Here is a tiny trained network, its code and every weight. The questions are about switching its units off for an input and a class, where a switched-off unit gives its printed mean instead of its output.

import numpy as np


def w(rows, s, z=0):
    codes = np.array(rows[::2]) - 128.0
    scale = np.full(codes.shape[1], s)
    scale[-1] = z or s
    return codes * scale


def norm(h):
    return h / np.sqrt((h * h).mean(-1, keepdims=True) + 1e-5)


def f(y):
    return y / 2 * (1 + np.tanh(0.7978845608 * (y + 0.044715 * y**3)))


def log_softmax(a):
    a = a - a.max(-1, keepdims=True)
    return a - np.log(np.exp(a).sum(-1, keepdims=True))


def net(x, mask):
    res = np.array(x, float).reshape(1, 6) / 4 @ E
    u = 0
    for l in range(4):
        y = f(norm(res) @ A[l][:, :-1].T + A[l][:, -1])
        res = res + np.where(mask[u : u + 6], y, B[l][:, -1]) @ B[l][:, :-1]
        u += 6
    return log_softmax(norm(res)[-1] @ U[:, :-1].T + U[:, -1])


A, B = {}, {}
E = w([
[108,203,250],'x0',
[127,129,127],'x1',
[127,129,129],'x2',
[46,228,122],'x3',
[3,14,95],'x4',
[130,128,128],'x5',
],0.003)
A[0] = w([
[172,96,232,252],'L0N1',
[130,253,10,49],'L0N2',
[176,244,30,82],'L0N3',
[215,126,136,76],'L0N4',
[115,89,208,167],'L0N5',
[199,236,85,15],'L0N6',
],0.0059,0.0015)
B[0] = w([
[27,110,126,231],'L0N1',
[19,139,116,233],'L0N2',
[1,93,96,254],'L0N3',
[82,195,86,168],'L0N4',
[94,113,175,166],'L0N5',
[89,99,144,231],'L0N6',
],0.0086,0.0018)
A[1] = w([
[104,135,162,47],'L1N1',
[154,18,9,131],'L1N2',
[142,251,143,6],'L1N3',
[3,6,32,67],'L1N4',
[44,227,165,79],'L1N5',
[30,154,114,21],'L1N6',
],0.0046,0.0015)
B[1] = w([
[131,83,116,124],'L1N1',
[253,202,149,203],'L1N2',
[123,58,65,112],'L1N3',
[222,192,149,253],'L1N4',
[164,81,188,191],'L1N5',
[182,164,176,172],'L1N6',
],0.0035,0.0037)
A[2] = w([
[2,166,151,37],'L2N1',
[153,97,112,89],'L2N2',
[130,137,22,143],'L2N3',
[133,134,140,117],'L2N4',
[119,95,92,255],'L2N5',
[77,84,78,185],'L2N6',
],0.0069,0.0026)
B[2] = w([
[254,126,121,255],'L2N1',
[204,145,60,120],'L2N2',
[74,191,217,161],'L2N3',
[122,124,154,125],'L2N4',
[86,171,240,180],'L2N5',
[36,158,206,165],'L2N6',
],0.0032,0.0038)
A[3] = w([
[203,253,88,81],'L3N1',
[53,193,228,4],'L3N2',
[61,144,133,14],'L3N3',
[73,192,216,40],'L3N4',
[82,67,143,121],'L3N5',
[125,176,83,145],'L3N6',
],0.0065,0.0027)
B[3] = w([
[130,185,41,179],'L3N1',
[175,134,36,251],'L3N2',
[177,106,145,135],'L3N3',
[249,97,26,230],'L3N4',
[66,172,144,147],'L3N5',
[3,150,161,144],'L3N6',
],0.0051,0.0031)
U = w([
[140,184,94,75],'0',
[208,60,155,67],'1',
[8,97,204,254],'2',
],0.015,0.0036)

Each question gives the input, the list of numbers given to net, and the class t.
The units are the neurons (one row each of A and B). Each row of codes is followed by its name. A weight is (code - 128) times the scale printed after its matrix; where a second scale follows, it is the last column's (A, B and U).
mask holds one flag per neuron, layer by layer. A switched-off neuron (its flag False) gives its mean, the last column of its row in B, instead of its output. The means were averaged over made-up inputs and are rounded, as every weight is.
A unit's drop is (log p(t) with every unit on - log p(t) with that unit switched off) / (log p(t) with every unit on - log p(t) with every unit switched off).
The circuit of an input: a set's keep is (log p(t) with only the set's units on - log p(t) with every unit switched off) / (log p(t) with every unit on - log p(t) with every unit switched off). Starting from the 12 units with the biggest drops (on a tie, the unit counted first), units are removed one at a time, each time the one whose removal leaves the highest keep (on an exact tie, the one counted first), for as long as the keep stays at least 0.8.
units of the circuit, in order: the units of the circuit, biggest drop first
most important unit: the unit with the biggest drop
k most important neurons: the k neurons with the biggest drops, biggest first
k most important neurons of layer l: the k neurons of layer l with the biggest drops, biggest first
drop when u is switched off: that unit's drop, to one decimal
input [-1,4,8,7,-2,6], class 2: units of the circuit, in order : (L0N3)
input [-4,6,-2,3,-8,0], class 2: units of the circuit, in order : (L0N3; L0N6)
input [-4,-4,5,1,5,8], class 0: 2 most important neurons of layer 3 : (L3N1; L3N4)
input [-3,-6,-6,-7,-8,5], class 0: units of the circuit, in order : (L0N4; L3N1)
input [4,3,-5,8,3,7], class 1: 2 most important neurons of layer 0 : (L0N4; L0N3)
input [0,6,-7,6,-3,0], class 2: 2 most important neurons : (L0N2; L0N3)
input [-7,-3,-1,8,5,5], class 0: 2 most important neurons : (L2N3; L1N4)
input [-2,3,-8,5,-1,2], class 2: 2 most important neurons : (L0N2; L0N3)
input [-7,5,4,3,-4,-2], class 2: 2 most important neurons : (L0N3; L0N2)
input [-6,3,-4,3,7,7], class 0: 2 most important neurons : (L1N4; L1N2)
input [-7,-7,3,1,7,-7], class 0: 3 most important neurons : (L1N2; L0N3; L1N4)
input [0,-4,4,-4,7,4], class 1: 4 most important neurons of layer 0 : (L0N3; L0N2; L0N6; L0N1)
input [6,1,-2,7,8,-3], class 1: 2 most important neurons : (L0N3; L3N4)
input [0,-6,0,-4,7,7], class 1: 4 most important neurons : (L0N3; L0N2; L1N2; L1N4)
input [8,8,-8,0,0,-4], class 1: most important unit : L3N4
input [-7,-7,-5,7,6,7], class 0: 3 most important neurons : (L2N3; L0N3; L1N4)
input [0,-5,3,5,-3,-7], class 2: 3 most important neurons : (L0N2; L0N3; L1N2)
input [2,6,5,-7,2,1], class 2: 2 most important neurons of layer 2 : (L2N3; L2N1)
input [-1,-5,8,6,5,0], class 0: 2 most important neurons of layer 0 : (L0N3; L0N1)
input [3,3,-1,0,-4,-3], class 1: most important neuron : (L3N4)
input [2,-1,-7,4,6,5], class 1: drop when L2N1 is switched off : 0.0
input [-7,-2,-7,4,-2,4], class 2: drop when L0N2 is switched off : 0.3
input [1,5,2,6,6,3], class 1: drop when L2N2 is switched off : 0.1
input [-4,7,0,-7,-6,2], class 0: drop when L0N4 is switched off : 0.5
